Below is a small trained network, with its code and all its weights. Each question gives an input and a class and asks what happens when units are switched off, that is, made to give their printed mean instead of their output.

import numpy as np


def w(rows, s, z=0):
    codes = np.array(rows[::2]) - 128.0
    scale = np.full(codes.shape[1], s)
    scale[-1] = z or s
    return codes * scale


def f(y):
    return y / 2 * (1 + np.tanh(0.7978845608 * (y + 0.044715 * y**3)))


def log_softmax(a):
    a = a - a.max(-1, keepdims=True)
    return a - np.log(np.exp(a).sum(-1, keepdims=True))


def net(x, mask):
    res = np.array(x, float).reshape(1, 5) / 4 @ E
    y = f(res @ A[0][:, :-1].T + A[0][:, -1])
    res = res + np.where(mask, y, B[0][:, -1]) @ B[0][:, :-1]
    return log_softmax(res[-1] @ U[:, :-1].T + U[:, -1])


A, B = {}, {}
E = w([
[126,129,130,130],'x0',
[55,140,62,111],'x1',
[130,120,125,131],'x2',
[61,36,187,138],'x3',
[158,94,126,5],'x4',
],0.012)
A[0] = w([
[91,190,62,230,234],'N0',
[86,169,72,227,149],'N1',
[16,27,170,89,3],'N2',
[138,131,76,12,193],'N3',
[98,83,236,195,161],'N4',
[228,174,128,151,127],'N5',
[174,61,195,36,230],'N6',
[234,121,175,115,185],'N7',
[145,194,3,44,138],'N8',
[112,149,87,100,134],'N9',
[95,181,79,199,34],'N10',
[2,126,65,147,192],'N11',
[148,120,106,148,121],'N12',
[49,140,61,176,106],'N13',
[22,17,150,80,201],'N14',
[107,96,240,210,172],'N15',
[123,170,39,28,150],'N16',
],0.0068,0.0058)
B[0] = w([
[186,156,226,98,248],'N0',
[253,208,169,61,206],'N1',
[248,245,66,41,184],'N2',
[93,96,82,156,216],'N3',
[49,31,143,183,214],'N4',
[237,196,134,42,184],'N5',
[158,219,42,83,254],'N6',
[194,174,185,95,206],'N7',
[32,38,81,233,215],'N8',
[94,115,100,144,144],'N9',
[174,183,82,104,157],'N10',
[184,187,65,66,209],'N11',
[119,129,128,105,129],'N12',
[247,241,136,33,170],'N13',
[212,155,237,99,249],'N14',
[54,27,148,190,219],'N15',
[68,81,84,180,200],'N16',
],0.0055,0.0085)
U = w([
[152,135,208,99,199],'0',
[145,157,68,87,3],'1',
[6,33,105,232,254],'2',
],0.011,0.00062)

Each question gives the input, the list of numbers given to net, and the class t.
The units are the neurons (one row each of A and B). Each row of codes is followed by its name. A weight is (code - 128) times the scale printed after its matrix; where a second scale follows, it is the last column's (A, B and U).
mask holds one flag per neuron, in row order. A switched-off neuron (its flag False) gives its mean, the last column of its row in B, instead of its output. The means were averaged over made-up inputs and are rounded, as every weight is.
A unit's drop is (log p(t) with every unit on - log p(t) with that unit switched off) / (log p(t) with every unit on - log p(t) with every unit switched off).
The circuit of an input: a set's keep is (log p(t) with only the set's units on - log p(t) with every unit switched off) / (log p(t) with every unit on - log p(t) with every unit switched off). Starting from the 12 units with the biggest drops (on a tie, the unit counted first), units are removed one at a time, each time the one whose removal leaves the highest keep (on an exact tie, the one counted first), for as long as the keep stays at least 0.8.
units of the circuit, in order: the units of the circuit, biggest drop first
unit that matters most: the unit with the biggest drop
top k neurons: the k neurons with the biggest drops, biggest first
drop when u is switched off: that unit's drop, to one decimal
input [0,-2,8,1,-4], class 2: units of the circuit, in order -> (N14, N2)
input [-5,0,-2,-7,-6], class 0: unit that matters most -> N0
input [-1,-8,-7,-5,5], class 1: units of the circuit, in order -> (N6, N14)
input [-6,0,-7,5,0], class 2: top 2 neurons -> (N1, N0)
input [0,6,-8,1,-8], class 0: top 2 neurons -> (N0, N6)
input [6,8,-6,4,-1], class 0: top 2 neurons -> (N14, N6)
input [-1,1,5,7,-8], class 0: top 2 neurons -> (N1, N13)
input [6,-4,2,0,5], class 1: top 2 neurons -> (N6, N0)
input [-2,2,-6,-8,3], class 2: top 2 neurons -> (N8, N16)
input [0,7,-8,0,1], class 2: top 2 neurons -> (N8, N6)
input [5,0,-5,-6,-8], class 0: top 3 neurons -> (N0, N6, N1)
input [7,5,-1,7,8], class 1: top 2 neurons -> (N2, N6)
input [0,2,6,-7,5], class 2: drop when N8 is switched off -> 0.3
input [2,-6,-7,8,-4], class 2: drop when N10 is switched off -> 0.0
input [-7,1,-7,4,-8], class 0: unit that matters most -> N1
input [-3,4,-6,5,-3], class 0: drop when N14 is switched off -> 0.1
